Below is a small trained network, with its code and all its weights. Each question gives an input and a target symbol and asks what happens when units are switched off, that is, made to give their printed mean instead of their output.

import numpy as np


def w(rows, s, z=0):
    codes = np.array(rows[::2]) - 128.0
    scale = np.full(codes.shape[1], s)
    scale[-1] = z or s
    return codes * scale


def f(y):
    return np.maximum(y, 0)


def softmax(a):
    e = np.exp(a - a.max(-1, keepdims=True))
    return e / e.sum(-1, keepdims=True)


def log_softmax(a):
    a = a - a.max(-1, keepdims=True)
    return a - np.log(np.exp(a).sum(-1, keepdims=True))


def net(x, mask):
    ids = ['βελστφω'.index(c) for c in x.split()]
    T = len(ids)
    res = E[ids] + P[:T]
    r = res
    for j in range(2):
        rows = slice(3 * j, 3 * j + 3)
        q, k, v = (r @ M[0][rows].T for M in (Q, K, V))
        z = softmax(np.where(np.tri(T) > 0, q @ k.T / 3**0.5, -1e9)) @ v
        o = O[0][rows]
        res = res + np.where(mask[j], z, o[:, -1]) @ o[:, :-1]
    y = f(res @ A[0][:, :-1].T + A[0][:, -1])
    res = res + np.where(mask[2:6], y, B[0][:, -1]) @ B[0][:, :-1]
    return log_softmax(res[-1] @ U[:, :-1].T + U[:, -1])


Q, K, V, O, A, B = {}, {}, {}, {}, {}, {}
E = w([
[60,25,139],'β',
[95,163,108],'ε',
[97,165,110],'λ',
[1,82,200],'σ',
[203,38,175],'τ',
[91,215,143],'φ',
[226,184,98],'ω',
],0.0085)
P = w([
[107,113,6],'0',
[122,108,76],'1',
[130,112,92],'2',
[138,111,114],'3',
[143,106,135],'4',
[147,112,143],'5',
[156,122,153],'6',
[162,123,160],'7',
[165,131,171],'8',
],0.016)
Q[0] = w([
[215,229,21],'h0',
[237,67,229],'h0',
[117,134,96],'h0',
[154,66,133],'h1',
[153,74,127],'h1',
[126,73,252],'h1',
],0.021)
K[0] = w([
[47,43,40],'h0',
[117,80,255],'h0',
[119,134,105],'h0',
[111,171,154],'h1',
[101,163,138],'h1',
[180,184,231],'h1',
],0.024)
V[0] = w([
[195,45,119],'h0',
[150,183,123],'h0',
[4,130,154],'h0',
[72,227,137],'h1',
[88,117,156],'h1',
[217,131,66],'h1',
],0.02)
O[0] = w([
[38,204,165,250],'h0',
[169,115,159,2],'h0',
[141,53,7,199],'h0',
[238,143,132,18],'h1',
[143,122,79,145],'h1',
[77,145,243,125],'h1',
],0.017,0.0053)
A[0] = w([
[64,8,239,255],'n0',
[170,15,70,144],'n1',
[44,88,177,16],'n2',
[199,2,184,32],'n3',
],0.0074,0.0086)
B[0] = w([
[249,134,77,249],'n0',
[99,106,190,234],'n1',
[53,192,116,205],'n2',
[97,235,181,145],'n3',
],0.019)
U = w([
[40,172,37,135],'β',
[101,149,78,132],'ε',
[103,146,82,105],'λ',
[35,120,122,222],'σ',
[3,210,139,2],'τ',
[43,176,201,218],'φ',
[90,188,121,82],'ω',
],0.0064,0.0046)

Each question gives the input, a string of symbols that net reads in full, and the target symbol t.
The units are the heads (3 rows each of Q, K, V and O) and the neurons (one row each of A and B). Each row of codes is followed by its name. A weight is (code - 128) times the scale printed after its matrix; where a second scale follows, it is the last column's (O, A, B and U).
mask holds one flag per unit, heads first, then neurons. A switched-off unit (its flag False) gives its mean, the last column of its rows in O or B, instead of its output. The means were averaged over made-up inputs and are rounded, as every weight is.
A unit's drop is (log p(t) with every unit on - log p(t) with that unit switched off) / (log p(t) with every unit on - log p(t) with every unit switched off).
The circuit of an input: a set's keep is (log p(t) with only the set's units on - log p(t) with every unit switched off) / (log p(t) with every unit on - log p(t) with every unit switched off). Starting from all 6 units, units are removed one at a time, each time the one whose removal leaves the highest keep (on an exact tie, the one counted first), for as long as the keep stays at least 0.8.
circuit, biggest first: the units of the circuit, biggest drop first
unit that matters most: the unit with the biggest drop
k most important neurons: the k neurons with the biggest drops, biggest first
which heads matter: for each layer, one digit per head in row order, 1 if its drop is at least 0.15 and else 0, layers parted by /
drop of u: that unit's drop, to one decimal
input β β ω σ, target ω: circuit, biggest first	[n0 h0 n1]
input β β σ ε ε φ, target σ: circuit, biggest first	[n0 h0 n2]
input φ ε λ, target φ: 3 most important neurons	[n3 n0 n1]
input β β β σ β, target σ: circuit, biggest first	[n1 n0 h0 h1]
input φ λ τ β β λ σ λ σ, target σ: 3 most important neurons	[n1 n0 n2]
input φ β σ λ, target φ: circuit, biggest first	[h0 n0 n3 n1]
input ε φ φ φ, target λ: 2 most important neurons	[n1 n2]
input β λ β, target λ: circuit, biggest first	[h0 n2]
input ε λ φ, target ε: unit that matters most	h1
input β β φ β β β β β β, target β: circuit, biggest first	[n1 h1]
input σ ω ε, target σ: circuit, biggest first	[n1 h0 n0]
input τ β σ φ, target τ: circuit, biggest first	[n2 h1]
input β β β β λ, target β: circuit, biggest first	[n1 h0]
input β β ε β β ω ω β, target ω: unit that matters most	n0
input ε τ λ φ, target ε: circuit, biggest first	[h0 h1 n0 n1]
input φ σ λ β λ, target σ: 2 most important neurons	[n0 n2]
input β σ β σ β ω ω σ, target ω: circuit, biggest first	[n0 h0 h1]
input β β τ τ φ φ σ, target φ: 2 most important neurons	[n0 n3]
input β τ φ β β ε β, target ε: 3 most important neurons	[n2 n1 n3]
input φ φ ω, target φ: most important neuron	[n3]
input σ β σ ε σ σ ε ω, target σ: circuit, biggest first	[n0 h0 n1]
input σ β β β φ φ β, target φ: 2 most important neurons	[n3 n0]
input λ β ε β, target ε: which heads matter	10
input β τ β, target τ: which heads matter	10
input ε σ ω β ω, target σ: 2 most important neurons	[n0 n2]
input φ ε σ φ, target φ: 3 most important neurons	[n0 n3 n1]
input ω β β σ σ ε ε, target σ: 3 most important neurons	[n0 n1 n2]
input ω β φ, target ω: which heads matter	11
input λ φ β φ, target λ: unit that matters most	h0
input ε ω λ, target ε: drop of h0	0.4
